Below are the code and all the weights of a small trained network. Each question names an input and a class and asks about switching units off, where a switched-off unit gives its printed mean instead of its output.

import numpy as np


def w(rows, s, z=0):
    codes = np.array(rows[::2]) - 128.0
    scale = np.full(codes.shape[1], s)
    scale[-1] = z or s
    return codes * scale


def f(y):
    return y / 2 * (1 + np.tanh(0.7978845608 * (y + 0.044715 * y**3)))


def log_softmax(a):
    a = a - a.max(-1, keepdims=True)
    return a - np.log(np.exp(a).sum(-1, keepdims=True))


def net(x, mask):
    res = np.array(x, float).reshape(1, 6) / 4 @ E
    y = f(res @ A[0][:, :-1].T + A[0][:, -1])
    res = res + np.where(mask, y, B[0][:, -1]) @ B[0][:, :-1]
    return log_softmax(res[-1] @ U[:, :-1].T + U[:, -1])


A, B = {}, {}
E = w([
[134,127,139,121],'x0',
[144,124,156,110],'x1',
[1,67,211,125],'x2',
[54,244,106,52],'x3',
[127,205,224,197],'x4',
[120,129,111,138],'x5',
],0.0094)
A[0] = w([
[137,79,99,166,242],'n0',
[94,181,134,106,147],'n1',
[144,101,156,114,166],'n2',
[81,89,156,116,93],'n3',
[92,172,104,60,122],'n4',
[152,61,124,174,153],'n5',
[109,164,129,93,150],'n6',
[147,74,75,40,90],'n7',
[159,77,111,183,198],'n8',
[91,185,118,121,153],'n9',
[164,83,127,155,164],'n10',
[122,150,137,84,253],'n11',
[81,68,86,99,96],'n12',
[94,159,100,39,156],'n13',
[86,106,150,110,39],'n14',
[160,68,122,154,190],'n15',
[116,179,111,88,146],'n16',
[111,156,89,138,186],'n17',
[108,165,119,121,128],'n18',
[115,117,147,108,87],'n19',
[125,75,87,52,106],'n20',
[144,98,120,163,165],'n21',
[159,131,189,131,135],'n22',
[140,140,93,152,173],'n23',
[208,169,92,107,67],'n24',
[75,164,90,42,150],'n25',
[132,80,94,75,52],'n26',
[136,92,178,125,158],'n27',
[139,115,140,204,66],'n28',
[67,101,173,136,72],'n29',
[112,89,159,95,134],'n30',
[58,106,161,98,103],'n31',
[93,203,142,132,122],'n32',
[249,166,107,106,119],'n33',
[136,93,145,136,133],'n34',
[133,188,187,193,26],'n35',
[111,164,109,82,147],'n36',
[102,111,138,119,91],'n37',
],0.013,0.0022)
B[0] = w([
[139,113,168,122,204],'n0',
[149,98,157,126,196],'n1',
[128,124,125,122,153],'n2',
[74,149,77,112,188],'n3',
[124,93,165,115,223],'n4',
[133,81,151,96,222],'n5',
[154,104,148,92,179],'n6',
[217,217,133,207,233],'n7',
[144,116,140,85,219],'n8',
[163,87,161,122,196],'n9',
[126,68,156,110,198],'n10',
[128,125,155,107,177],'n11',
[121,187,130,162,208],'n12',
[165,103,165,102,233],'n13',
[97,136,94,117,165],'n14',
[139,103,160,94,215],'n15',
[123,82,148,101,198],'n16',
[125,120,126,110,163],'n17',
[140,84,149,137,163],'n18',
[110,121,109,137,138],'n19',
[191,164,133,182,218],'n20',
[141,103,137,59,173],'n21',
[165,122,127,133,162],'n22',
[106,109,101,92,158],'n23',
[2,158,46,89,222],'n24',
[142,108,172,105,248],'n25',
[199,190,163,195,190],'n26',
[121,134,135,126,174],'n27',
[171,122,153,123,172],'n28',
[57,172,53,98,198],'n29',
[96,154,118,114,172],'n30',
[77,156,83,135,206],'n31',
[166,115,160,133,205],'n32',
[28,137,57,105,254],'n33',
[110,102,124,86,161],'n34',
[208,184,128,233,199],'n35',
[142,109,168,80,191],'n36',
[105,160,105,116,146],'n37',
],0.0083,0.0091)
U = w([
[132,38,191,70,161],'0',
[5,184,56,109,22],'1',
[179,223,149,235,255],'2',
],0.011,0.00055)

Each question gives the input, the list of numbers given to net, and the class t.
The units are the neurons (one row each of A and B). Each row of codes is followed by its name. A weight is (code - 128) times the scale printed after its matrix; where a second scale follows, it is the last column's (A, B and U).
mask holds one flag per neuron, in row order. A switched-off neuron (its flag False) gives its mean, the last column of its row in B, instead of its output. The means were averaged over made-up inputs and are rounded, as every weight is.
A unit's drop is (log p(t) with every unit on - log p(t) with that unit switched off) / (log p(t) with every unit on - log p(t) with every unit switched off).
The circuit of an input: a set's keep is (log p(t) with only the set's units on - log p(t) with every unit switched off) / (log p(t) with every unit on - log p(t) with every unit switched off). Starting from the 12 units with the biggest drops (on a tie, the unit counted first), units are removed one at a time, each time the one whose removal leaves the highest keep (on an exact tie, the one counted first), for as long as the keep stays at least 0.8.
circuit, biggest first: the units of the circuit, biggest drop first
unit that matters most: the unit with the biggest drop
k most important neurons: the k neurons with the biggest drops, biggest first
drop of u: that unit's drop, to one decimal
input [1,5,-4,1,-6,2], class 2: circuit, biggest first : [n7]
input [2,3,4,3,0,-2], class 1: circuit, biggest first : [n31 n29]
input [-2,-2,-1,-7,7,-7], class 0: 3 most important neurons : [n7 n5 n10]
input [6,-1,6,2,-7,-3], class 2: 3 most important neurons : [n7 n20 n26]
input [8,1,7,8,-8,6], class 0: 4 most important neurons : [n25 n13 n4 n36]
input [-6,0,-5,-3,-5,-7], class 1: 3 most important neurons : [n33 n24 n35]
input [0,-1,4,-4,5,1], class 2: 2 most important neurons : [n35 n33]
input [-7,-3,2,3,4,2], class 2: 2 most important neurons : [n35 n5]
input [5,8,-8,2,-7,2], class 1: 2 most important neurons : [n24 n33]
input [-8,3,-4,4,-5,-2], class 2: 2 most important neurons : [n7 n20]
input [-8,4,-6,-1,-8,1], class 2: 2 most important neurons : [n7 n26]
input [-2,-4,-8,-8,6,-1], class 0: drop of n21 : 0.1
input [6,-3,7,-5,6,6], class 1: drop of n29 : 0.3
input [-8,8,8,-5,6,7], class 1: unit that matters most : n29
input [-3,-2,7,8,-8,-5], class 0: drop of n16 : 0.2
input [-4,3,7,3,1,-5], class 1: drop of n17 : 0.0
